Below are the code and all the weights of a small trained network. Each question names an input and a target symbol and asks about switching units off, where a switched-off unit gives its printed mean instead of its output.

import numpy as np


def w(rows, s, z=0):
    codes = np.array(rows[::2]) - 128.0
    scale = np.full(codes.shape[1], s)
    scale[-1] = z or s
    return codes * scale


def f(y):
    return np.maximum(y, 0)


def softmax(a):
    e = np.exp(a - a.max(-1, keepdims=True))
    return e / e.sum(-1, keepdims=True)


def log_softmax(a):
    a = a - a.max(-1, keepdims=True)
    return a - np.log(np.exp(a).sum(-1, keepdims=True))


def net(x, mask):
    ids = ['βδζηλμφω'.index(c) for c in x.split()]
    T = len(ids)
    res = E[ids] + P[:T]
    r = res
    for j in range(3):
        rows = slice(3 * j, 3 * j + 3)
        q, k, v = (r @ M[0][rows].T for M in (Q, K, V))
        z = softmax(np.where(np.tri(T) > 0, q @ k.T / 3**0.5, -1e9)) @ v
        o = O[0][rows]
        res = res + np.where(mask[j], z, o[:, -1]) @ o[:, :-1]
    y = f(res @ A[0][:, :-1].T + A[0][:, -1])
    res = res + np.where(mask[3:19], y, B[0][:, -1]) @ B[0][:, :-1]
    return log_softmax(res[-1] @ U[:, :-1].T + U[:, -1])


Q, K, V, O, A, B = {}, {}, {}, {}, {}, {}
E = w([
[100,69,178,141,63,115],'β',
[115,167,101,157,222,125],'δ',
[46,135,169,122,199,152],'ζ',
[63,151,24,161,148,170],'η',
[111,42,192,148,156,149],'λ',
[164,142,112,84,92,150],'μ',
[1,93,121,132,85,177],'φ',
[73,131,76,144,42,109],'ω',
],0.0097)
P = w([
[164,161,198,246,164,183],'0',
[169,109,124,204,162,92],'1',
[146,116,125,159,149,104],'2',
[116,128,125,120,137,113],'3',
[82,141,125,88,125,112],'4',
[40,163,125,58,108,95],'5',
],0.011)
Q[0] = w([
[127,120,127,126,121,138],'H0',
[133,131,139,122,127,116],'H0',
[129,143,130,135,136,112],'H0',
[212,190,225,37,201,68],'H1',
[176,94,67,109,15,46],'H1',
[114,101,253,135,52,161],'H1',
[86,109,139,144,136,125],'H2',
[129,106,147,135,61,111],'H2',
[158,59,245,71,110,54],'H2',
],0.029)
K[0] = w([
[132,122,128,124,128,134],'H0',
[138,130,130,128,127,123],'H0',
[126,138,131,133,124,121],'H0',
[176,169,184,56,189,82],'H1',
[205,183,122,120,4,116],'H1',
[100,27,203,125,85,118],'H1',
[76,113,152,143,114,102],'H2',
[137,125,139,117,87,141],'H2',
[145,131,198,86,119,120],'H2',
],0.043)
V[0] = w([
[130,90,126,71,141,85],'H0',
[95,98,77,79,150,156],'H0',
[52,86,119,248,155,62],'H0',
[162,111,133,166,141,135],'H1',
[186,118,148,191,142,146],'H1',
[212,121,160,218,143,165],'H1',
[90,120,135,138,150,139],'H2',
[75,132,139,149,140,158],'H2',
[153,109,129,113,130,78],'H2',
],0.011)
O[0] = w([
[146,145,167,65,169,104,28],'H0',
[121,2,154,58,142,176,60],'H0',
[38,90,28,249,90,135,254],'H0',
[114,142,117,120,133,125,149],'H1',
[100,139,121,108,121,128,165],'H1',
[88,127,123,102,106,136,182],'H1',
[131,165,136,166,85,68,155],'H2',
[137,152,149,168,41,59,173],'H2',
[99,96,100,125,196,171,90],'H2',
],0.0095,0.0054)
A[0] = w([
[140,124,147,91,121,144,104],'N0',
[170,85,133,181,147,103,63],'N1',
[108,103,108,131,127,128,84],'N2',
[147,133,128,120,98,124,182],'N3',
[254,61,145,241,180,125,204],'N4',
[153,134,182,29,133,133,33],'N5',
[152,98,146,170,157,147,254],'N6',
[106,119,155,113,175,125,136],'N7',
[175,123,90,135,132,97,79],'N8',
[140,114,110,135,131,117,165],'N9',
[173,137,145,30,128,130,159],'N10',
[94,120,118,105,143,114,170],'N11',
[196,133,162,216,129,151,113],'N12',
[151,129,115,104,117,130,136],'N13',
[153,136,90,82,135,141,194],'N14',
[128,126,171,93,153,143,121],'N15',
],0.021,0.0069)
B[0] = w([
[144,118,118,145,107,119,133],'N0',
[133,134,106,150,142,100,168],'N1',
[150,125,171,94,140,112,201],'N2',
[124,127,135,159,141,123,184],'N3',
[125,131,139,93,115,204,206],'N4',
[252,176,104,145,60,109,137],'N5',
[135,158,124,149,123,126,202],'N6',
[112,133,113,154,138,119,129],'N7',
[131,128,139,116,130,127,149],'N8',
[117,127,133,145,129,123,194],'N9',
[79,116,155,52,177,167,152],'N10',
[142,117,126,115,142,101,165],'N11',
[145,111,129,102,143,160,254],'N12',
[131,124,119,122,134,110,139],'N13',
[129,98,97,134,100,97,161],'N14',
[154,137,121,155,117,132,131],'N15',
],0.04,0.0078)
U = w([
[123,188,180,181,121,175,197],'β',
[128,191,129,239,70,2,254],'δ',
[48,119,166,115,164,73,124],'ζ',
[152,156,142,123,85,82,57],'η',
[123,162,144,167,98,88,43],'λ',
[113,156,141,169,107,90,39],'μ',
[116,165,135,160,108,95,31],'φ',
[116,162,134,166,110,87,32],'ω',
],0.0054,0.0067)

Each question gives the input, a string of symbols that net reads in full, and the target symbol t.
The units are the heads (3 rows each of Q, K, V and O) and the neurons (one row each of A and B). Each row of codes is followed by its name. A weight is (code - 128) times the scale printed after its matrix; where a second scale follows, it is the last column's (O, A, B and U).
mask holds one flag per unit, heads first, then neurons. A switched-off unit (its flag False) gives its mean, the last column of its rows in O or B, instead of its output. The means were averaged over made-up inputs and are rounded, as every weight is.
A unit's drop is (log p(t) with every unit on - log p(t) with that unit switched off) / (log p(t) with every unit on - log p(t) with every unit switched off).
The circuit of an input: a set's keep is (log p(t) with only the set's units on - log p(t) with every unit switched off) / (log p(t) with every unit on - log p(t) with every unit switched off). Starting from the 12 units with the biggest drops (on a tie, the unit counted first), units are removed one at a time, each time the one whose removal leaves the highest keep (on an exact tie, the one counted first), for as long as the keep stays at least 0.8.
units of the circuit, in order: the units of the circuit, biggest drop first
unit that matters most: the unit with the biggest drop
k most important neurons: the k neurons with the biggest drops, biggest first
which heads matter: for each layer, one digit per head in row order, 1 if its drop is at least 0.15 and else 0, layers parted by /
drop of u: that unit's drop, to one decimal
input μ η β μ μ, target ζ: unit that matters most -> H0
input λ μ β φ λ, target δ: which heads matter -> 000
input λ μ φ μ, target δ: which heads matter -> 000
input η μ η ω μ η, target ζ: which heads matter -> 110
input μ δ δ λ μ ω, target β: units of the circuit, in order -> [H1 N4]
input η μ δ φ μ δ, target δ: which heads matter -> 001
input λ η η λ, target δ: which heads matter -> 010
input μ δ μ, target δ: which heads matter -> 010
input μ μ η ζ δ δ, target δ: 3 most important neurons -> [N12 N4 N10]
input δ μ β β, target δ: 3 most important neurons -> [N4 N12 N10]
input λ μ μ μ μ, target η: units of the circuit, in order -> [N5 N10 H0 N14]
input η β μ β, target δ: which heads matter -> 000
input φ μ φ, target δ: which heads matter -> 001
input μ μ μ μ μ μ, target η: which heads matter -> 100
input μ η β μ μ ω, target β: which heads matter -> 010
input λ μ η λ μ η, target δ: 3 most important neurons -> [N12 N4 N10]
input μ β η η, target δ: drop of N4 -> 0.5
input μ μ δ η μ, target ζ: drop of H0 -> 1.2
